Rows and roughly how far along a hidden order each lies, from 0 to 9
In the rows, 128 means zero.
[142 126 123 122 140 190 135 156 128 131 119 128 121 150 129 138 154 113
 118] -> 0
[176 135 119 135 161 177 126 137 125 122 104 121 114 140 120 129 126 106
 131] -> 2
[140 117  99 127  96 179 119 133 125 123 123 134 117 105 128 119 109 108
 136] -> 6
[144 117  97 124  94 187 120 130 126 123 125 136 119 108 129 119 111 107
 133] -> 6
[151 126 115 130 129 158 124 127 126 124 124 128 127 124 126 125 113 111
 132] -> 5
[165 127 115 127 147 241 131 158 126 127 101 125 111 149 126 134 148 101
 123] -> 0
[173 132 135 132 170 209 132 146 125 127 103 124 115 158 121 134 146 109
 123] -> 1
[162 135 134 135 154 189 133 141 125 129 103 123 119 147 120 132 149 118
 125] -> 1
[145 126 113 127 135 171 127 148 127 125 107 127 116 141 129 134 141 110
 126] -> 2
[132 127 124 122 142 169 131 147 127 132 118 127 120 144 133 134 148 120
 122] -> 2
[171 125  93 131 123 222 117 134 125 119 110 131 115 115 126 118  99  98
 138] -> 5
[176 123  87 130 143 215 122 144 125 116 103 127 113 122 129 130 112  95
 132] -> 3
[177 129 107 132 155 199 123 133 125 120 106 125 113 134 125 127 114 100
 134] -> 3
[168 128 116 135  99 164 120 119 124 124 130 131 129 127 115 113  99 113
 135] -> 7
[132 126 119 129 116 193 124 125 127 127 131 129 124 122 128 122 117 119
 130] -> 5
[179 113  76 122  56 255 115 133 122 120 127 136 104  96 125 110  82  85
 135] -> 9
[140 136 142 135 154 122 130 128 126 129 116 122 127 149 121 132 124 130
 126] -> 3
[150 122 110 131 112 172 120 122 125 123 124 131 120 115 124 116 103 119
 135] -> 6
[167 125 115 132  99 196 119 119 123 122 129 135 122 120 115 113 105 107
 136] -> 8
[138 130 117 128 146 172 132 144 127 129 109 126 125 140 128 135 149 120
 123] -> 2
[169 131 120 128 154 230 131 155 125 127 103 125 116 148 125 130 153  99
 124] -> 0
[162 121 118 128  71 203 121 120 123 127 136 134 116 118 119 113 109 106
 135] -> 9
[178 119  85 122 136 255 128 163 122 122 101 130 107 128 132 134 142  89
 126] -> 1

Next part:
[103  75 157 142  95 120 103  92 120  73 148  94 165 149 169 152 155 128
 104 147 123 137 105 130 133  26  90 115  61 107 127 132 155 122 130 100
 150 130 104 176  93 117 111 142 111 107 148 116 177 149 136] -> 9
[161 159 125 128 154 130 161 152 135 175 115 150  97  95  94 112 101 137
 140 110 143 146 153 130 123 218 175 174 190 130 115 119 122 129 124 153
 105 132 150  75 141 152 110 104 153 130 108 133  76 123 117] -> 1
[170 168 140 124 158 132 159 138 133 186 109 136 105  84  91 128  98 144
 158 106 139 175 159 136 130 229 177 177 207 121 105 128 120 128 115 158
 110 131 149  78 128 151  89 105 136 126 105 139  81 112 131] -> 4
[ 97  91 121 143 128 124 140 139 127 115 134 151 115 151 140 107 152 121
 122 134 137  96 119 108 120  91 140 117 113 147 130 114 140 116 151 125
 131 129 129 152 140 140 137 133 158 116 137 118 111 149 103] -> 0
[ 45  33 132 160  90 117 108 117 128  42 156 141 149 169 194 105 184 110
  74 160 137  78  96 112 121  38 102  94  32 135 160 110 168 104 144  92
 153 138 111 210 127 130 148 140 162 105 161  99 155 183  92] -> 0
[176 213 116 104 143 135 126 163 141 181 121 138 107  79  99 136  56 138
 111 113 133 132 164 150 165 255 141 116 204 133 142 135  93 157  98 155
 105 141 151   1 146 125 151  99 124 165  78 134 113  92 139] -> 5
[183 193 149 112 149 134 138 129 131 183 113 107 123  78  89 151  77 149
 143 109 127 196 158 149 145 221 149 159 197 118 115 145 105 152 100 147
 113 132 145  55 118 131 102 107 103 140  95 138 114  95 155] -> 9
[109  83 148 145 109 120 118  91 118  94 138  98 154 144 155 148 168 131
 121 141 122 153 109 123 119  46 112 146  86 104 108 133 158 119 134 103
 148 126 108 178  91 128  93 144 116  98 150 113 154 144 132] -> 8
[ 89  70 130 149 123 122 139 123 124 108 138 145 125 152 150 110 168 119
 119 137 138 102 112 107 111  64 137 133  96 134 132 111 155 108 147 117
 138 132 124 160 132 142 119 139 154 103 149 125 122 163 101] -> 0
[ 84  38 160 158 105 118 126  83 116  60 145 108 165 158 172 134 198 124
 124 147 126 133 100 110 100   1 110 148  49 104 112 124 175 102 147  93
 167 126 102 190  91 135  90 146 137  76 175 110 150 172 117] -> 6
[ 91 123 132 127 112 126 110 122 129 114 144 119 147 127 152 139 123 126
  86 141 129 126 121 138 159  98 102  93 101 122 145 128 125 138 123 105
 136 136 121 122 123 118 135 130 123 136 127 114 161 133 132] -> 6
